Here is a tiny trained network, its code and every weight. The questions are about switching its units off for an input and a class, where a switched-off unit gives its printed mean instead of its output.

import numpy as np


def w(rows, s, z=0):
    codes = np.array(rows[::2]) - 128.0
    scale = np.full(codes.shape[1], s)
    scale[-1] = z or s
    return codes * scale


def f(y):
    return y / 2 * (1 + np.tanh(0.7978845608 * (y + 0.044715 * y**3)))


def log_softmax(a):
    a = a - a.max(-1, keepdims=True)
    return a - np.log(np.exp(a).sum(-1, keepdims=True))


def net(x, mask):
    res = np.array(x, float).reshape(1, 7) / 4 @ E
    y = f(res @ A[0][:, :-1].T + A[0][:, -1])
    res = res + np.where(mask, y, B[0][:, -1]) @ B[0][:, :-1]
    return log_softmax(res[-1] @ U[:, :-1].T + U[:, -1])


A, B = {}, {}
E = w([
[212,14,111,211,61,214,248,174],'x0',
[209,137,56,166,142,84,157,32],'x1',
[62,170,171,49,180,116,79,129],'x2',
[63,135,172,156,66,170,106,243],'x3',
[65,81,255,187,179,122,122,182],'x4',
[103,213,120,233,93,32,37,127],'x5',
[152,148,108,225,91,93,108,132],'x6',
],0.0049)
A[0] = w([
[80,152,138,26,117,176,90,160,169],'N1',
[107,161,158,220,144,45,77,148,226],'N2',
[89,149,156,179,131,77,81,154,159],'N3',
[48,136,195,152,140,110,78,174,254],'N4',
[129,37,183,143,161,177,203,167,186],'N5',
[198,117,75,189,46,142,164,127,195],'N6',
[209,125,52,195,51,139,155,116,239],'N7',
[172,105,90,204,53,149,161,129,199],'N8',
[28,183,164,79,119,132,28,170,216],'N9',
[180,158,58,84,171,96,123,2,221],'N10',
[154,165,80,57,163,96,112,38,216],'N11',
[193,99,89,188,67,174,184,138,245],'N12',
[99,158,163,209,129,50,81,140,205],'N13',
[90,73,200,78,163,190,163,188,217],'N14',
[79,149,169,188,131,82,77,157,183],'N15',
],0.0073,0.0024)
B[0] = w([
[63,142,181,34,134,99,174,204,198],'N1',
[139,185,115,191,88,170,25,36,217],'N2',
[93,206,142,155,86,167,73,76,181],'N3',
[95,185,186,112,55,203,113,112,220],'N4',
[213,54,173,134,160,210,195,86,218],'N5',
[116,70,40,204,109,93,107,204,205],'N6',
[102,84,2,196,121,91,75,182,223],'N7',
[149,75,62,220,79,126,110,193,198],'N8',
[15,239,154,86,93,123,92,168,244],'N9',
[190,107,46,88,226,14,63,61,253],'N10',
[139,124,96,35,213,37,105,77,233],'N11',
[176,29,66,201,113,120,135,190,217],'N12',
[129,196,104,178,95,169,40,49,208],'N13',
[156,76,234,75,126,193,216,137,234],'N14',
[98,208,137,144,56,205,75,73,193],'N15',
],0.0068,0.0069)
U = w([
[54,167,170,57,108,128,151,255,3],'0',
[163,129,85,80,251,9,107,39,177],'1',
[211,66,196,121,146,194,221,114,186],'2',
[103,197,137,174,66,174,72,49,99],'3',
[155,81,44,223,94,104,128,238,174],'4',
],0.0083,0.0015)

Each question gives the input, the list of numbers given to net, and the class t.
The units are the neurons (one row each of A and B). Each row of codes is followed by its name. A weight is (code - 128) times the scale printed after its matrix; where a second scale follows, it is the last column's (A, B and U).
mask holds one flag per neuron, in row order. A switched-off neuron (its flag False) gives its mean, the last column of its row in B, instead of its output. The means were averaged over made-up inputs and are rounded, as every weight is.
A unit's drop is (log p(t) with every unit on - log p(t) with that unit switched off) / (log p(t) with every unit on - log p(t) with every unit switched off).
The circuit of an input: a set's keep is (log p(t) with only the set's units on - log p(t) with every unit switched off) / (log p(t) with every unit on - log p(t) with every unit switched off). Starting from the 12 units with the biggest drops (on a tie, the unit counted first), units are removed one at a time, each time the one whose removal leaves the highest keep (on an exact tie, the one counted first), for as long as the keep stays at least 0.8.
circuit, biggest first: the units of the circuit, biggest drop first
k most important neurons: the k neurons with the biggest drops, biggest first
drop of u: that unit's drop, to one decimal
input [6,1,6,-6,-8,6,7], class 4: circuit, biggest first : N7
input [4,5,-1,-8,7,-6,3], class 4: circuit, biggest first : N12; N7
input [0,-5,-1,2,-8,-3,-2], class 0: circuit, biggest first : N1; N2
input [-3,2,-4,6,-8,8,-8], class 1: 2 most important neurons : N4; N11
input [6,3,6,2,-8,-3,-6], class 4: circuit, biggest first : N12; N7
input [2,-8,2,-8,5,-1,8], class 2: circuit, biggest first : N9; N7
input [-8,-7,-6,5,-3,-2,1], class 0: 2 most important neurons : N1; N9
input [-4,-8,7,-7,2,-2,6], class 0: 2 most important neurons : N1; N9
input [-4,-4,3,6,6,1,-2], class 3: 2 most important neurons : N15; N2
input [-4,-2,0,7,7,3,-7], class 3: 3 most important neurons : N15; N2; N13
input [-7,-3,1,-2,-1,-8,-2], class 0: 4 most important neurons : N1; N9; N14; N2
input [5,7,2,4,-3,-7,-5], class 4: 4 most important neurons : N12; N7; N6; N8
input [5,1,-5,-5,8,5,-8], class 2: 3 most important neurons : N5; N9; N10
input [1,-2,4,8,4,-8,-8], class 2: circuit, biggest first : N5
input [4,-8,1,-4,4,1,2], class 2: drop of N9 : 0.0
input [2,-4,-8,3,2,-2,-5], class 2: drop of N5 : 0.2
input [-4,-3,2,8,5,5,-6], class 3: drop of N2 : 0.2
